Below is a small trained network, with its code and all its weights. Each question gives an input and a class and asks what happens when units are switched off, that is, made to give their printed mean instead of their output.

import numpy as np


def w(rows, s, z=0):
    codes = np.array(rows[::2]) - 128.0
    scale = np.full(codes.shape[1], s)
    scale[-1] = z or s
    return codes * scale


def f(y):
    return y / 2 * (1 + np.tanh(0.7978845608 * (y + 0.044715 * y**3)))


def log_softmax(a):
    a = a - a.max(-1, keepdims=True)
    return a - np.log(np.exp(a).sum(-1, keepdims=True))


def net(x, mask):
    res = np.array(x, float).reshape(1, 8) / 4 @ E
    y = f(res @ A[0][:, :-1].T + A[0][:, -1])
    res = res + np.where(mask, y, B[0][:, -1]) @ B[0][:, :-1]
    return log_softmax(res[-1] @ U[:, :-1].T + U[:, -1])


A, B = {}, {}
E = w([
[42,139,216,61,27,29,51,65,199],'x0',
[127,137,125,133,129,132,122,126,126],'x1',
[250,152,174,227,141,111,120,33,218],'x2',
[18,139,255,250,119,134,242,137,111],'x3',
[133,119,126,125,117,144,139,128,135],'x4',
[135,200,74,153,96,43,166,254,214],'x5',
[136,122,131,129,127,114,141,126,128],'x6',
[119,133,128,134,131,131,113,135,128],'x7',
],0.0051)
A[0] = w([
[113,53,172,87,170,194,108,1,51,103],'N0',
[136,170,101,142,102,74,156,216,187,4],'N1',
[197,123,77,179,222,227,188,190,88,37],'N2',
[210,117,40,34,139,129,36,117,156,89],'N3',
[216,155,139,220,133,127,103,44,188,67],'N4',
[216,167,138,207,124,101,127,51,177,145],'N5',
],0.0057,0.0033)
B[0] = w([
[255,217,43,213,30,73,122,239,198,253],'N0',
[197,193,82,185,54,120,114,191,193,154],'N1',
[97,176,253,15,93,131,19,58,237,247],'N2',
[56,37,236,249,133,229,225,156,141,242],'N3',
[76,137,105,82,90,162,105,173,23,198],'N4',
[78,114,103,63,129,159,122,148,26,219],'N5',
],0.0074,0.004)
U = w([
[206,196,60,203,62,102,118,196,188,12],'0',
[99,163,234,27,109,119,37,65,218,55],'1',
[77,61,216,248,141,185,224,131,130,40],'2',
[122,122,111,115,147,116,138,115,105,251],'3',
[130,125,107,118,156,112,135,117,105,253],'4',
[83,127,87,39,119,152,112,176,2,59],'5',
[131,134,97,126,159,112,125,112,135,198],'6',
[145,121,117,124,149,110,144,112,140,186],'7',
],0.0087,0.0048)

Each question gives the input, the list of numbers given to net, and the class t.
The units are the neurons (one row each of A and B). Each row of codes is followed by its name. A weight is (code - 128) times the scale printed after its matrix; where a second scale follows, it is the last column's (A, B and U).
mask holds one flag per neuron, in row order. A switched-off neuron (its flag False) gives its mean, the last column of its row in B, instead of its output. The means were averaged over made-up inputs and are rounded, as every weight is.
A unit's drop is (log p(t) with every unit on - log p(t) with that unit switched off) / (log p(t) with every unit on - log p(t) with every unit switched off).
The circuit of an input: a set's keep is (log p(t) with only the set's units on - log p(t) with every unit switched off) / (log p(t) with every unit on - log p(t) with every unit switched off). Starting from all 6 units, units are removed one at a time, each time the one whose removal leaves the highest keep (on an exact tie, the one counted first), for as long as the keep stays at least 0.8.
circuit, biggest first: the units of the circuit, biggest drop first
most important unit: the unit with the biggest drop
k most important neurons: the k neurons with the biggest drops, biggest first
drop of u: that unit's drop, to one decimal
input [6,-5,3,-4,8,-4,6,-3], class 6: most important unit : N2
input [-5,5,-5,4,-2,2,0,-4], class 1: 3 most important neurons : N2, N3, N0
input [5,-6,-2,3,-7,-7,2,3], class 0: 2 most important neurons : N0, N2
input [1,5,8,-3,1,6,-5,2], class 5: 3 most important neurons : N5, N4, N0
input [4,3,5,-7,-6,3,6,-1], class 2: 3 most important neurons : N3, N2, N0
input [-3,3,8,-1,-7,-1,-6,5], class 5: circuit, biggest first : N4, N5
input [5,1,-3,-8,-3,-3,-6,-6], class 2: 2 most important neurons : N3, N2
input [5,6,3,-3,0,3,2,2], class 4: circuit, biggest first : N2, N0
input [-8,3,-5,-1,7,5,5,-2], class 1: 2 most important neurons : N2, N0
input [-3,-7,6,-4,6,4,6,5], class 4: 2 most important neurons : N0, N5
input [5,1,7,-4,-2,4,-5,6], class 5: 4 most important neurons : N5, N4, N2, N0
input [5,-1,4,-7,0,2,-3,-2], class 2: 2 most important neurons : N3, N2
input [-3,0,6,-7,-4,6,5,2], class 2: 2 most important neurons : N3, N0
input [-8,2,4,6,0,7,-1,-8], class 1: 2 most important neurons : N2, N0
input [6,-5,8,6,4,4,-4,-1], class 5: most important neuron : N5
input [5,2,8,5,5,-3,0,-6], class 5: drop of N3 : 0.1
input [-1,7,-2,-5,-5,-8,-8,-5], class 0: drop of N0 : 1.0
input [0,1,3,-6,-2,-8,-2,6], class 0: drop of N0 : 1.4
